In the rows, 128 means zero.
Known rows:
trezu: [ 79 175 134 109 144 150 171  89 128  87 213 121  74 101 109 151 129 159
 164 104  91  93 130 105 146 156  91 125 126 129  91]
paru: [117 169 107 116 172 121 139 112 103 173 160 121  99 114 127 141 146 144
 144 111 133 139 108 136 150 129 122 120 132 101  96]
puve: [108 160 145 114 156 127 162  98 133  66 197 122 112 116 134 145  93 156
 161  78 129 115 130  97 118  80  88 140 152 123  80]
bugrum: [117  46 123  75  69 136 221 112  57 115 210 127 173 116 170 116 108 181
  79 122 174 136 158 132 116  63 102 134 132 130  99]
zaskel: [ 96 112 132  89  89 138 157 137 108 102 166 120 125 120 120 123 112 137
 107 132 151 117 124 114 111 107  99 130 120 117 132]
gegupun: [ 84 153 136 111 136 163 123 106  96  99 208 122 116 105 131 150 158 175
 148  72 125  81 102  99 150 116  88 102 125  89  75]
mutel: [ 96 105 132 108  83 143 140 142 127 113 170 133 122 114 124 128 107 116
 113 124 151 127 115 115 124  92 110 117 105 133 131]
votre: [122 149 133 129 115 124 134 132 156 126 172 129  96 130 107 141  95  99
 135 117 107 159 113 114 133  95 118 123 120 150 119]
lebe: [ 91 119 122 117 105 133 153 134 138 131 173 147 104 115 116 136 106 106
 127 130 138 135 112 118 135 108 116 117 110 143 127]
brogrem: [103 126 139 122  79 150 123 149 137 108 168 111 137 106 127 121  80 142
 122 121 147 126 107 123 131  96 101 133 118 139 123]
zasasen: [ 74 125 156  89 149 134 143 146 136   8 145 139 107 138 134 127 117 140
 150 102 165  51 102  74  75  70  65 135 141  62 115]
gogrodun: [113 152 134 135 108 139 125 134 151 125 165 115 112 108 120 125  80 127
 143 118 133 150 111 121 139  98 100 133 126 145 112]
stomas: [132 152 128 129 131 134  92 134 127 165 166 120 106 126 124 147 115 117
 131  83 133 142  96 119 148  91 124  99 128 124 107]
zupom: [118 178 118 104 141 132 117 117  87 163 156  99 108 113 114 136 151 157
 127 118 128 130 110 130 143 152 116 122 137  98 108]
nasu: [112 156 115 111 183 131 153  97  99 147 178 128  77 129 135 151 146 146
 153  87 134 130 115 122 144 112 108 118 144  90  82]
brata: [136 164 144 115 110 141 178  68 109 117 247  97 111 101 123 157 102 171
 132  79  69 154 157 108 159 116 111 130 143 176  63]
gadra: [104 145 127 105 112 138 152 122 116 114 169 109 115 102 118 129 103 144
 127 128 137 122 123 123 125 129 107 138 132 130 125]
deri: [112 131 139 101  97 134 139 133 111 108 157 107 116 133 112 122 108 137
 112 133 132 136 127 108 115 107  96 140 134 115 127]
rakle: [ 74 154 112 117 141 155 108 165 156 119 109 115  97  86 121 118  78 132
 155 128 190  70  81 140 121 147 105 132 125  97 156]
klotrol: [ 94 125 134  92  78 143 135 137  98  93 166  98 149 101 122 122  92 165
 107 119 153  94 121 113 108 109  95 137 140 123 132]

Facts:
[bakluk brata brekenos bugrum datis druplek fegrul piledrem skidri tribro votror vusik] Δ korim
[balil brastesan buke flopen kedru klastotru sagripli vodru] Δ klizeklur
[banim grovim niluk rostor skestur sosotos teflor trezu tronan zafen] Δ getun
[bazu plala skugros susto tamek] Δ trulis
[beskostol gogrodun luflaplas ravo] Δ fidrul
[brapak deri givo nasu triveton zupom] Δ bruzu
[brelas brogrem doklom duflek kostil kupodi pigel skopom] Δ lakugo
[butruk masubal pudi] Δ senam
[dani fleplu kliplen kogo lebe paru stiklenul] Δ klavel
[dasegrok gaklen klodrar puzil saplefor stomas troregon vabim votre zaskel] Δ foral
[dasekles fetum fluflon fubruk kedro pleskepon sedesuk sesuk trakur] Δ trosteden
[diflum dradas drupu gadra gipafes klotrol mutel skadraflim vuno vuri] Δ luvek
[dilarir doke dremun plaflor] Δ redok
[distigrun dresodrin gegupun gite gurol nuner] Δ fleron
[doklim lonur romotum] Δ futripin
[faflu flupostu skoge tresu zovubol] Δ gedesko
[goseski grasigi gravan puve tolo vuril] Δ lastul
[guzes] Δ tidre
[kleston mopaklas nirom pabraklal plitre rakle stelom stoskal trutrak voplum zasasen zeskes] Δ skave
σ:
beskostol σ ravo σ gogrodun σ luflaplas
brata σ tribro σ datis σ bakluk σ brekenos σ skidri σ fegrul σ votror σ druplek σ vusik σ piledrem σ bugrum
distigrun σ gurol σ dresodrin σ gite σ nuner σ gegupun
doklim σ lonur σ romotum
dremun σ dilarir σ doke σ plaflor
fetum σ kedro σ fluflon σ sedesuk σ fubruk σ sesuk σ pleskepon σ trakur σ dasekles
kostil σ duflek σ skopom σ kupodi σ pigel σ brelas σ brogrem σ doklom
nasu σ triveton σ zupom σ brapak σ givo σ deri
paru σ kogo σ kliplen σ lebe σ fleplu σ dani σ stiklenul
pudi σ masubal σ butruk
skadraflim σ vuri σ drupu σ vuno σ gadra σ gipafes σ mutel σ dradas σ diflum σ klotrol
skugros σ plala σ susto σ bazu σ tamek
stoskal σ mopaklas σ stelom σ voplum σ pabraklal σ rakle σ nirom σ kleston σ zasasen σ zeskes σ trutrak σ plitre
teflor σ trezu σ grovim σ niluk σ zafen σ sosotos σ rostor σ banim σ tronan σ skestur
vodru σ buke σ klastotru σ sagripli σ flopen σ brastesan σ balil σ kedru
votre σ stomas σ vabim σ klodrar σ troregon σ gaklen σ dasegrok σ zaskel σ saplefor σ puzil
vuril σ grasigi σ puve σ goseski σ tolo σ gravan
zovubol σ tresu σ skoge σ flupostu σ faflu
{bakluk banim brastesan brelas bruzu buke butruk dasegrok distigrun drupu fegrul flopen flupostu gaklen grasigi kedru klastotru sedesuk skave skopom sosotos tamek triveton votre zasasen zovubol} Φ 759
{balil brogrem deri diflum dilarir doke doklim dremun fetum fidrul gedesko gogrodun goseski guzes klodrar kostil lastul pabraklal pleskepon ravo skoge stoskal tolo vodru zeskes} Φ 30
{bazu brekenos bugrum dasekles druplek faflu fluflon getun gite gurol kedro kleston lebe lonur luflaplas nasu nirom paru piledrem plitre pudi rakle romotum rostor senam skestur stiklenul trakur trezu tronan vabim vuno vuril} Φ 710
{beskostol brapak brata dani datis doklom dresodrin fleplu fleron gravan kliplen klotrol kupodi luvek masubal niluk nuner plaflor plala puve puzil redok sagripli saplefor skidri skugros stelom stomas susto troregon trutrak} Φ 144
{dradas duflek foral fubruk futripin gadra gegupun gipafes givo grovim klavel klizeklur kogo korim lakugo mopaklas mutel pigel sesuk skadraflim teflor tidre tresu tribro trosteden trulis voplum votror vuri vusik zafen zaskel zupom} Φ 982
bakluk π: stelom
balil π: rakle
banim π: vabim
brastesan π: trosteden
brata π: trosteden distigrun
brekenos π: nasu
brelas π: gite mopaklas pudi
bruzu π: trosteden futripin
bugrum π: tolo paru drupu
butruk π: fidrul
dasekles π: nasu bugrum
deri π: zeskes
diflum π: fidrul
dilarir π: trosteden beskostol drupu
distigrun π: druplek
doke π: nasu
doklim π: vuri drupu
doklom π: trosteden tamek
dremun π: pabraklal
drupu π: trosteden
duflek π: puzil skave gedesko guzes
faflu π: rakle
fetum π: fidrul
fidrul π: drupu
fleplu π: plitre
fleron π: fidrul ravo
foral π: plaflor
futripin π: trezu dilarir
gadra π: vodru
gedesko π: trosteden
gegupun π: trosteden
givo π: voplum
goseski π: stelom zasasen
grovim π: trezu zovubol
guzes π: brekenos
kedro π: klastotru
klastotru π: trosteden vabim drupu
klavel π: stiklenul dresodrin
klotrol π: gurol gedesko
korim π: futripin nasu drupu
lonur π: foral faflu
luflaplas π: vodru brata
masubal π: pabraklal
nasu π: trosteden druplek fidrul
nuner π: bakluk trosteden
pabraklal π: trezu futripin stelom
paru π: beskostol
piledrem π: trosteden zupom
plaflor π: trosteden gedesko beskostol
plitre π: zovubol zupom
pudi π: bugrum
puve π: trosteden drupu
puzil π: fegrul rakle zupom drupu
romotum π: buke
rostor π: kedro
sagripli π: beskostol
saplefor π: zovubol vuril rostor
sedesuk π: nuner
senam π: stiklenul
sesuk π: grovim
skidri π: druplek rakle
skoge π: gedesko
skugros π: skave
stoskal π: brekenos
tamek π: trosteden tronan
teflor π: drupu
tresu π: doke nasu stelom
trezu π: trosteden
triveton π: paru zupom
tronan π: zupom
troregon π: paru
trulis π: bazu
vabim π: zovubol vodru voplum rakle
vodru π: trosteden beskostol
voplum π: trezu futripin
votror π: diflum banim pigel troregon
vuno π: skadraflim faflu
vuri π: dilarir drupu
vuril π: trosteden
vusik π: nasu beskostol
zafen π: zovubol rakle
zasasen π: trosteden drupu
zaskel π: kleston
zeskes π: bakluk rakle skidri beskostol
zupom π: trezu
ζ c <- bakluk balil brekenos brelas dasekles doklom faflu givo grovim klodrar pleskepon rakle saplefor tolo triveton votror
ζ a <- banim bazu bugrum buke datis deri dilarir distigrun doke dresodrin druplek duflek fegrul flopen fluflon gite grasigi guzes kedro kedru kleston kostil lebe lonur mopaklas mutel niluk nirom nuner pabraklal plala plitre rostor sagripli sosotos stelom stoskal tamek tresu trutrak vabim voplum votre vuril vusik zasasen zaskel zeskes
ζ d <- beskostol brapak butruk dradas gegupun goseski kliplen paru piledrem sedesuk skadraflim skestur skugros tribro vodru zupom
ζ b <- brastesan brata brogrem dani dremun drupu flupostu gadra gaklen gogrodun gurol klotrol luflaplas masubal pigel plaflor pudi puve ravo sesuk skoge skopom teflor trakur trezu tronan troregon vuri zafen zovubol
ζ e <- dasegrok diflum doklim fetum fleplu fubruk gipafes gravan klastotru kogo kupodi nasu puzil romotum skidri stiklenul stomas susto vuno

Rows:
No name comes twice in this set of rows, the named rows included.
[126 112 129  80 116 138 120 139  65 122 148  98 148 128 150 124 125 171
  98  94 179 101 111 118 109  82  98 121 156  78 112] => puzil
[ 95 149 120 106 122 133 162 112 121 130 169 120 100  99 119 126 107 144
 136 136 146 128 129 129 131 135 101 145 127 128 121] => luflaplas
[ 85 151 149 106 112 154 146 108 121  62 209 108 110  99 124 138 112 171
 147  83 112  80 124  90 130 115  78 130 136 123  89] => brastesan
[128 183 124 115 138 138 132 117 124 143 156  84  99  98 126 131  75 163
 147 110 140 129 123 140 141 136 113 147 156 133 114] => triveton
[128 112 133  93 114 142 124 143  75 134 146 102 143 134 153 124 121 163
 108 103 178 118 109 123 116  79 101 126 149  72 110] => diflum
[ 80 131 146  80 102 140 115 169 118  66 103 105 112 140 100 109 117 131
 111 156 161  70 102  96  77 131  79 139 133  67 166] => zeskes
[101 158 154 114 168 129 183  95 136  45 211 130 104 116 148 147  95 167
 173  70 119 101 126  93 123  74  80 136 151 114  64] => drupu
[124  79 130  77  51 146 192 108  51 126 213 105 156 112 140 125 117 178
  76 128 135 143 159 128 131 101 107 132 130 139 109] => vusik
[137 179 123 125 151 118 104 117 112 165 159 110 115 119 121 139 122 138
 135  99 128 150 102 121 139 107 117 124 140 119 100] => skugros
[ 93 163 140 123 133 117  99 159 168  95 116 136  89 134  88 128  97  83
 147 129 137 107  86 101 103 104 107 126 124 114 157] => stelom
[109 140 128  94  92 154 119 133  94 120 157  74 141  82 131 121  79 184
 118 109 167  90 114 135 127 127 101 135 146 118 127] => saplefor
[135 115 120  97  78 163 166 109  73 159 207  78 154  79 155 128  77 202
 115 103 155 133 143 158 161 117 116 131 135 154  95] => votror
[152 148 121 110  92 149 155  98  86 165 206  73 134  88 141 133  74 189
 119 101 123 153 148 151 163 128 115 139 150 164  91] => bakluk
[157 127 122  94  85 139 136 102  49 184 202  83 139 121 139 138 126 175
  82  93 126 153 140 134 152 109 120 115 149 137  88] => skidri

The same nodes again, as new rows of numbers:
Known rows:
pabraklal: [128 117 141  90 127 128 102 126 132 134 123 139 114 127 141 139 114 126
 125 140 134 107 125 118 126 129 132 125 146]
stelom: [127 121 134  89 124 128  88 123 141 140 126 130 108 128 132 144 117 126
 126 128 121 105 137 108 128 128 137 117 147]
voplum: [126 116 141  86 125 129  98 124 141 138 130 136 114 132 140 151 123 125
 126 128 133 108 126 112 116 131 125 111 140]
nasu: [124 133 135 161 125 132 106 130 136 130 133 128 121 120 126 135 135 122
 127 124 126 131 138 120 122 132 144 134 130]
bruzu: [133 133 143 142 133 134 153 112 109 124 131 127 135 132 147  90 112 125
 113 130 131 138 141 129 104 123 115 140 112]
brapak: [128 120 122 120 131 121 138 132 116 130 128 120 130 128 132 139 126 136
 128 127 122 132 114 128 123 129 116 126 128]
doklom: [127 129 131 122 127 129 140 133 123 113 128 135 138 125 131 130 137 133
 124 137 140 118 124 134 124 132 134 143 128]
butruk: [127 123 120 151 133 120 125 133 109 138 127 129 133 129 138 134 119 138
 128 140 124 134 116 132 109 133 120 131 123]
senam: [139 127 142  81 142 114 181 114 124 135 154 126 143 132 122  75  92 108
 125  73 149 170 148 139 187 131 121 136 114]
skoge: [125 120 123 122 129 124 127 128 120 132 134 126 130 129 141 141 135 141
 129 117 132 134 112 132  95 134 116 125 114]
klotrol: [130 119 120 123 136 132 143 130 117 117 126 131 132 139 108 139 129 139
 136 139 126 123 114 147 117 128 137 141 121]
klavel: [137 127 134  66 141 112 179 115 119 136 157 125 139 131 129  78  95 110
 127  81 149 166 151 139 186 128 118 139 117]
lebe: [125 124 136 139 126 128 116 131 135 131 124 134 132 128 131 133 130 118
 127 124 130 124 130 118 148 127 128 122 132]
luflaplas: [124 117 136 134 135 129 129 130 123 131 133 127 131 132 134 143 134 129
 134 126 125 137 108 134 109 132 118 120 115]
vodru: [129 125 113 149 131 119 118 130 120 137 128 120 123 126 130 139 122 140
 127 126 118 134 124 126 108 131 124 124 122]
grovim: [124 129 127 130 125 129 114 130 126 131 128 127 124 123 131 135 131 126
 128 132 127 128 127 126 130 127 131 128 131]
foral: [134 136 139 143 131 135 150 112 118 127 129 120 133 134 136  95 114 128
 116 123 123 135 142 121 108 122 115 131 119]
fetum: [122 129 128 148 123 131 105 127 128 129 135 136 121 121 137 131 131 123
 127 127 131 132 137 127 118 130 140 141 125]
banim: [130 132 130 107 122 130 132 130 145 114 124 135 127 130 130 137 143 126
 127 141 140 116 129 133 126 128 125 119 127]
puve: [123 116 121 131 134 127 127 127 112 131 128 126 125 131 132 140 126 132
 134 129 120 133 112 136 107 127 122 131 118]

Rows:
No name comes twice in this set of rows, the named rows included.
[133 140 132 133 121 131 114 130 157 131 112 110 119 122 114 134 137 119
 127 129 116 117 135 113 152 122 126 102 152] => gite
[136 129 131  50 131 117 152 134 156 132 142 121 131 121 102 117 117 110
 141  88 151 149 137 145 213 131 147 129 145] => stiklenul
[132 125 147  99 130 132 108 129 136 137 123 127 117 128 123 148 117 133
 128 136 124 109 119 122 124 133 141 122 155] => rakle
[132 119 120  41 136 104 162 134 144 126 150 144 135 129 110 114 114 106
 141  91 163 150 141 147 224 133 145 137 134] => zaskel
[127 135 122 136 124 124 107 131 135 132 121 124 120 118 131 125 124 119
 124 146 128 126 144 122 144 125 129 127 143] => buke
[128 128 136 143 126 131 114 131 139 124 121 136 134 132 125 136 137 123
 128 132 130 116 127 122 141 129 130 124 133] => rostor
[122 110 132 103 126 129  80 118 139 142 137 146 103 138 137 156 118 128
 134 114 124 115 130 118 105 130 137 122 122] => stoskal
[132 126 119  43 129 106 145 132 149 139 142 121 121 118 117 113 114 105
 136  95 147 148 148 132 215 127 134 121 144] => dresodrin
[139 115 135  12 137 107 136 128 159 140 144 131 114 134  99 132 100 108
 142  85 152 137 140 141 224 134 151 121 154] => kleston
[122 127 139 150 126 131 114 129 129 131 134 137 131 124 137 126 130 120
 130 122 133 132 131 126 131 131 140 135 127] => romotum

